Below is a small trained network, with its code and all its weights. Each question gives an input and a class and asks what happens when units are switched off, that is, made to give their printed mean instead of their output.

import numpy as np


def w(rows, s, z=0):
    codes = np.array(rows[::2]) - 128.0
    scale = np.full(codes.shape[1], s)
    scale[-1] = z or s
    return codes * scale


def f(y):
    return y / 2 * (1 + np.tanh(0.7978845608 * (y + 0.044715 * y**3)))


def log_softmax(a):
    a = a - a.max(-1, keepdims=True)
    return a - np.log(np.exp(a).sum(-1, keepdims=True))


def net(x, mask):
    res = np.array(x, float).reshape(1, 6) / 4 @ E
    y = f(res @ A[0][:, :-1].T + A[0][:, -1])
    res = res + np.where(mask, y, B[0][:, -1]) @ B[0][:, :-1]
    return log_softmax(res[-1] @ U[:, :-1].T + U[:, -1])


A, B = {}, {}
E = w([
[165,102,206,182,51,17,107,165,99,158],'x0',
[138,153,144,132,157,124,127,152,136,141],'x1',
[145,93,148,154,116,152,73,61,240,170],'x2',
[57,48,219,80,233,98,106,53,76,143],'x3',
[77,2,63,102,139,99,174,236,172,196],'x4',
[119,117,126,147,121,134,159,109,138,121],'x5',
],0.0064)
A[0] = w([
[136,180,133,100,105,136,193,135,1,102,39],'neuron 1',
[157,141,204,171,46,53,109,112,63,147,56],'neuron 2',
[172,226,73,138,34,149,130,137,144,94,3],'neuron 3',
[166,135,179,127,97,156,77,59,220,147,53],'neuron 4',
[88,120,192,90,165,108,115,42,60,108,79],'neuron 5',
[113,185,80,89,168,213,123,68,90,119,77],'neuron 6',
[165,222,177,149,99,156,89,33,86,91,55],'neuron 7',
],0.013,0.0036)
B[0] = w([
[39,129,29,194,158,65,52,92,120,121,198],'neuron 1',
[155,168,125,71,164,199,127,112,231,53,235],'neuron 2',
[190,68,247,173,164,148,89,116,95,188,238],'neuron 3',
[58,152,64,183,189,74,64,121,74,89,215],'neuron 4',
[212,115,201,204,113,156,102,146,99,193,222],'neuron 5',
[163,148,150,84,137,158,118,123,226,64,229],'neuron 6',
[85,85,80,62,63,104,229,179,102,174,254],'neuron 7',
],0.012,0.0093)
U = w([
[222,95,216,178,111,150,99,127,76,191,60],'0',
[108,71,88,34,56,84,211,195,111,163,194],'1',
[187,185,151,50,130,162,108,108,216,2,56],'2',
[62,152,52,201,143,34,50,96,57,78,63],'3',
[164,163,155,115,102,113,134,124,96,120,255],'4',
],0.0062,0.0085)

Each question gives the input, the list of numbers given to net, and the class t.
The units are the neurons (one row each of A and B). Each row of codes is followed by its name. A weight is (code - 128) times the scale printed after its matrix; where a second scale follows, it is the last column's (A, B and U).
mask holds one flag per neuron, in row order. A switched-off neuron (its flag False) gives its mean, the last column of its row in B, instead of its output. The means were averaged over made-up inputs and are rounded, as every weight is.
A unit's drop is (log p(t) with every unit on - log p(t) with that unit switched off) / (log p(t) with every unit on - log p(t) with every unit switched off).
The circuit of an input: a set's keep is (log p(t) with only the set's units on - log p(t) with every unit switched off) / (log p(t) with every unit on - log p(t) with every unit switched off). Starting from all 7 units, units are removed one at a time, each time the one whose removal leaves the highest keep (on an exact tie, the one counted first), for as long as the keep stays at least 0.8.
units of the circuit, in order: the units of the circuit, biggest drop first
unit that matters most: the unit with the biggest drop
top k neurons: the k neurons with the biggest drops, biggest first
drop when u is switched off: that unit's drop, to one decimal
input [-4,2,-8,-1,-8,-6], class 1: unit that matters most -> neuron 7
input [7,-5,5,3,-7,-4], class 1: top 3 neurons -> (neuron 7; neuron 6; neuron 3)
input [8,3,6,0,6,4], class 2: units of the circuit, in order -> (neuron 2; neuron 7)
input [-2,-5,0,-7,6,6], class 0: top 2 neurons -> (neuron 3; neuron 7)
input [1,2,4,-3,-3,5], class 3: top 3 neurons -> (neuron 4; neuron 5; neuron 6)
input [7,-2,8,-5,-4,-1], class 3: top 4 neurons -> (neuron 4; neuron 6; neuron 5; neuron 7)
input [6,-5,-6,4,-4,-5], class 2: top 3 neurons -> (neuron 2; neuron 4; neuron 3)
input [3,-2,2,0,2,-7], class 2: units of the circuit, in order -> (neuron 7; neuron 3)
input [3,0,-2,1,-3,-5], class 1: units of the circuit, in order -> (neuron 7; neuron 3)
input [7,-7,4,-6,-2,4], class 2: top 2 neurons -> (neuron 2; neuron 5)
input [6,6,7,5,-4,-7], class 3: top 3 neurons -> (neuron 4; neuron 6; neuron 3)
input [-6,2,-2,0,2,-3], class 2: top 2 neurons -> (neuron 7; neuron 6)
input [7,6,2,1,2,6], class 2: top 2 neurons -> (neuron 2; neuron 7)
input [-8,0,0,3,2,0], class 2: units of the circuit, in order -> (neuron 6)
input [-1,0,-6,7,2,4], class 0: top 2 neurons -> (neuron 5; neuron 4)
input [-8,-3,-5,-1,2,1], class 2: top 2 neurons -> (neuron 6; neuron 7)
input [6,-1,-6,-3,-5,-7], class 2: drop when neuron 4 is switched off -> 0.8
input [4,-4,-6,-7,5,6], class 0: drop when neuron 6 is switched off -> 0.0
input [8,1,1,-7,7,7], class 2: drop when neuron 3 is switched off -> -0.1
input [3,8,-2,8,0,-5], class 0: unit that matters most -> neuron 5
